Each row has a name. After each piece below comes the name of the row it's from, unless a question asks for something else. Each question is about the rows just above it. Places in a row count from 0.

[ -9  58 -25 -24   5 -28 -24 -25  55] = K
[ 19 -94  -6 -36 -92  42 -40 -29 -80] = V
[ 35  -2 -15 -19   4   0  57 -17   1] = X
[ 37  21 -34 -43 -11 -11 -42 -40  24] = Q
[ -1 -47  56  18 -10  24  20  18 -45] = N
Where in the named rows is [42]? -> V, 5
Where in the named rows is [-6]? -> V, 2
Where in the named rows is [55]? -> K, 8
Row and place of [56] in the named rows: -> N, 2

[ 67 -21  29 -57  19  -6 -13  20 -45  45 -35 -37  36 -59 -24 -18  10  26
 -16 -18 -71 -22 -45 -14  -5 -71  39 -22  50 -17   9  15 -31   6  44  39
  24  -9   0  -5  24  51  77 -28 -36 -39 -47  23 -27  24  29   0   3  34
 -38 -41 -54  55  43] = A
[ 45 -18   9 -24 -12 -36  -8  -8 -80  -9 -41 -33 -19 -17  -5  10  19  19
  -8  18 -61  29 -49 -37 -63 -70  -8  57  52  -3   1  -3 -24  27  23  -5
  25   5 -85  46 -18  69  32 -20 -34 -87 -20  28 -48  -8  28  46 -12  31
  -2   8 -15  16  36] = F
[ 31   0  -7 -32  15 -11  12 -25 -58   4  31 -53   9 -74 -35 -48 -12   9
  19  36 -78   1  14 -15 -16 -66   1  30  40  -5  13  24 -19  10  16  18
  10 -33 -19  87  13  75  45 -28  -8 -30 -82  30 -22 -27  -2  23  19  12
 -34 -54 -20  44  75] = L
Where in the named rows is [-6]? -> A, 5
[-13] is at row and place -> A, 6
Where in the named rows is [-7]? -> L, 2

[ 30  -5  48 -24 -41  10] : G
[ 30 -14  48 -24 -41  10] : H
[-16  -5  59  13  18   8] : P
[-26   9 -21  25 -35  44] : T
[-27 -28 -38   7 -17  14] : U
[-19 -14   1  18   1  -1] : B
[-13  -6  73  12  18   4] : Z
[-26   9 -21  25  34  -9] : C
Row and place of [-13] in the named rows: -> Z, 0
[-17] is at row and place -> U, 4

[-33 -15 -43  12 -29 -55 -65  52] -> D
[-42 -38 -55   3 -53  20  29  15] -> S
[-26 -26 -34 -15 -26  25  31  30] -> Y
[-47 -45 -46 -28 -25 -20  24  42] -> E
[-38 -31 -37  -7 -29 -51 -63  19] -> J
[ -8  12  -1   9 -39 -35  -2  67] -> M
Where in the named rows is [67]? -> M, 7
[-37] is at row and place -> J, 2
[-28] is at row and place -> E, 3
[-2] is at row and place -> M, 6
[-42] is at row and place -> S, 0
Where in the named rows is [3]? -> S, 3

[-75 -36  -3  49] : bivop
[-77 -34 -14  50] : Kuze
[ 93 -17 -10  11] : lumo
Where in the named rows is [-10]? -> lumo, 2
[49] is at row and place -> bivop, 3
Row and place of [-75] in the named rows: -> bivop, 0

[-40  23  34 -14 -23] -> lidi
[ 11 -80 -79  41  29] -> ked
[ 26  20  24 -82 -51] -> Vonu
[-30 -16 -50 -30  56] -> puput
[ 22 -92  59  33  58] -> pupos
[  0 -63 -90  67  -3] -> nel
[-80] is at row and place -> ked, 1
Row and place of [24] in the named rows: -> Vonu, 2
[58] is at row and place -> pupos, 4
[-92] is at row and place -> pupos, 1
Where in the named rows is [-79]? -> ked, 2
Where in the named rows is [33]? -> pupos, 3
[56] is at row and place -> puput, 4

[ 30  -6 -28   4 -10  43 -37 -11 -29  44   2   6  -6   9 -62  -8  22   4
 -21  15   6 -42  -1 -49 -25  19   0] : Tebe
[ 29   0 -39  14 -43  30  -3 -39  16   2  11  17  38 -28  56 -11  17 -13
 -44   9 -27 -26   7  -9 -10   8 -13] : zumu
[ 29   0 -39  14 -43  -6  -3 -39  16   2  11  17  38 -28  56 -11  17 -13
  26 -16 -22   4  27 -16 -19  16  33] : nofo
[ 46   8 -15 -17   5  54 -27  -4 -19  32   4  12  19   8 -22  -8  10   3
  17  27   2  -3 -12 -27 -26   0 -13] : kip
[  9 -11  -4 -22   9   8  -9   9   9   8   9 -22  40   8   7 -15 -24  -2
  31  22 -34  47 -23   0 -20 -10 -33] : beva
[-34 -48 -11  -9  -8 -38 -12  11  23   6  13 -58  43   9  -7 -28 -44  -5
   2   8 -73  53 -28  -5 -22   1 -41] : suzom
Where in the named rows is [31]? -> beva, 18
[32] is at row and place -> kip, 9

